Here is a tiny trained network, its code and every weight. The questions are about switching its units off for an input and a class, where a switched-off unit gives its printed mean instead of its output.

import numpy as np


def w(rows, s, z=0):
    codes = np.array(rows[::2]) - 128.0
    scale = np.full(codes.shape[1], s)
    scale[-1] = z or s
    return codes * scale


def norm(h):
    return h / np.sqrt((h * h).mean(-1, keepdims=True) + 1e-5)


def f(y):
    return np.maximum(y, 0)


def log_softmax(a):
    a = a - a.max(-1, keepdims=True)
    return a - np.log(np.exp(a).sum(-1, keepdims=True))


def net(x, mask):
    res = np.array(x, float).reshape(1, 3) / 4 @ E
    u = 0
    for l in range(2):
        y = f(norm(res) @ A[l][:, :-1].T + A[l][:, -1])
        res = res + np.where(mask[u : u + 10], y, B[l][:, -1]) @ B[l][:, :-1]
        u += 10
    return log_softmax(norm(res)[-1] @ U[:, :-1].T + U[:, -1])


A, B = {}, {}
E = w([
[152,152,214,254,184,139,105,143,110,134,102,89],'x0',
[162,185,135,128,24,139,98,199,82,92,149,112],'x1',
[106,178,83,251,112,76,109,212,150,124,118,97],'x2',
],0.0087)
A[0] = w([
[134,124,167,138,179,132,121,92,117,130,139,144,17],'0.n0',
[119,129,95,145,143,126,135,133,134,127,126,124,59],'0.n1',
[136,138,215,91,46,145,137,148,115,122,129,121,7],'0.n2',
[121,143,166,109,102,136,145,132,120,113,117,123,150],'0.n3',
[121,101,126,18,193,135,133,47,136,131,128,132,6],'0.n4',
[159,120,74,165,149,132,126,129,116,126,126,133,79],'0.n5',
[130,111,241,123,247,148,133,46,124,129,125,125,21],'0.n6',
[148,128,173,108,81,143,125,131,110,123,133,131,134],'0.n7',
[126,116,108,133,119,130,132,139,132,130,133,135,141],'0.n8',
[116,130,131,129,115,138,136,127,120,126,126,126,30],'0.n9',
],0.016,0.0021)
B[0] = w([
[147,101,157,151,128,121,129,157,154,138,116,122,171],'0.n0',
[123,138,150,195,143,108,110,124,112,100,130,120,150],'0.n1',
[179,116,120,114,108,128,102,138,121,143,126,138,186],'0.n2',
[121,111,132,113,104,137,119,127,129,145,128,136,153],'0.n3',
[111,179,45,48,170,123,161,12,69,76,148,152,252],'0.n4',
[92,91,124,79,112,105,173,137,165,119,151,165,152],'0.n5',
[197,74,249,202,174,147,100,178,155,179,77,98,247],'0.n6',
[135,106,144,136,99,143,102,116,128,154,134,138,171],'0.n7',
[145,187,137,103,167,101,182,159,85,139,110,141,144],'0.n8',
[152,131,106,117,129,142,138,145,135,115,121,100,130],'0.n9',
],0.017,0.018)
A[1] = w([
[44,156,82,151,130,123,168,167,182,118,131,99,119],'1.n0',
[111,175,180,100,69,140,135,121,48,84,157,148,175],'1.n1',
[135,164,98,123,140,122,121,58,76,102,137,144,128],'1.n2',
[6,156,93,170,140,106,147,137,151,85,156,110,87],'1.n3',
[135,146,122,75,172,176,142,39,101,85,133,111,190],'1.n4',
[114,145,100,166,76,159,100,140,137,162,140,113,124],'1.n5',
[164,118,166,93,102,178,124,115,119,143,142,129,29],'1.n6',
[119,168,70,108,163,135,116,8,64,119,129,141,48],'1.n7',
[113,93,74,182,68,52,82,113,130,152,161,202,118],'1.n8',
[115,139,93,89,29,203,85,153,141,139,155,96,5],'1.n9',
],0.016,0.002)
B[1] = w([
[82,129,148,113,137,158,124,117,110,128,119,112,170],'1.n0',
[155,121,112,127,161,90,152,120,139,135,125,146,176],'1.n1',
[143,125,120,115,132,133,148,104,145,116,145,138,207],'1.n2',
[82,128,122,114,153,154,112,118,120,139,108,101,182],'1.n3',
[86,92,104,121,3,127,112,210,188,153,175,145,237],'1.n4',
[133,124,121,100,143,110,134,116,110,129,116,140,150],'1.n5',
[61,147,118,148,167,112,178,141,157,98,126,113,169],'1.n6',
[150,116,109,69,133,158,141,72,133,120,148,144,251],'1.n7',
[112,152,111,153,102,137,119,136,129,112,139,119,177],'1.n8',
[165,152,119,141,124,106,122,124,104,119,135,136,166],'1.n9',
],0.028,0.019)
U = w([
[154,99,87,18,84,145,169,56,211,114,198,197,25],'0',
[11,193,114,120,167,148,113,105,107,104,102,95,70],'1',
[188,233,75,161,112,27,133,137,91,80,137,168,159],'2',
[185,99,246,185,176,129,123,146,178,152,91,130,248],'3',
],0.011,0.0013)

Each question gives the input, the list of numbers given to net, and the class t.
The units are the neurons (one row each of A and B). Each row of codes is followed by its name. A weight is (code - 128) times the scale printed after its matrix; where a second scale follows, it is the last column's (A, B and U).
mask holds one flag per neuron, layer by layer. A switched-off neuron (its flag False) gives its mean, the last column of its row in B, instead of its output. The means were averaged over made-up inputs and are rounded, as every weight is.
A unit's drop is (log p(t) with every unit on - log p(t) with that unit switched off) / (log p(t) with every unit on - log p(t) with every unit switched off).
The circuit of an input: a set's keep is (log p(t) with only the set's units on - log p(t) with every unit switched off) / (log p(t) with every unit on - log p(t) with every unit switched off). Starting from the 12 units with the biggest drops (on a tie, the unit counted first), units are removed one at a time, each time the one whose removal leaves the highest keep (on an exact tie, the one counted first), for as long as the keep stays at least 0.8.
units of the circuit, in order: the units of the circuit, biggest drop first
unit that matters most: the unit with the biggest drop
k most important neurons: the k neurons with the biggest drops, biggest first
k most important neurons of layer l: the k neurons of layer l with the biggest drops, biggest first
drop when u is switched off: that unit's drop, to one decimal
input [3,0,-3], class 3: units of the circuit, in order => 0.n6
input [2,6,1], class 2: 2 most important neurons => 0.n6, 0.n4
input [-7,5,7], class 2: 2 most important neurons => 0.n4, 0.n6
input [-2,5,7], class 1: 3 most important neurons of layer 0 => 0.n6, 0.n4, 0.n2
input [-1,-7,6], class 1: 2 most important neurons => 0.n6, 0.n4
input [-4,7,-2], class 2: 2 most important neurons => 0.n4, 0.n6
input [-2,8,-5], class 2: 2 most important neurons of layer 0 => 0.n4, 0.n6
input [-3,7,4], class 2: 2 most important neurons => 0.n4, 0.n6
input [-5,3,2], class 2: 2 most important neurons => 0.n4, 0.n6
input [3,8,0], class 2: 2 most important neurons => 0.n6, 0.n4
input [-5,5,7], class 1: 2 most important neurons of layer 1 => 1.n0, 1.n3
input [3,6,1], class 2: drop when 0.n4 is switched off => 0.7
input [1,-3,7], class 1: drop when 0.n4 is switched off => 0.7
input [-8,1,4], class 1: drop when 0.n6 is switched off => 1.0
input [0,7,6], class 2: unit that matters most => 0.n4
input [7,-1,6], class 1: 3 most important neurons => 0.n6, 0.n4, 0.n2
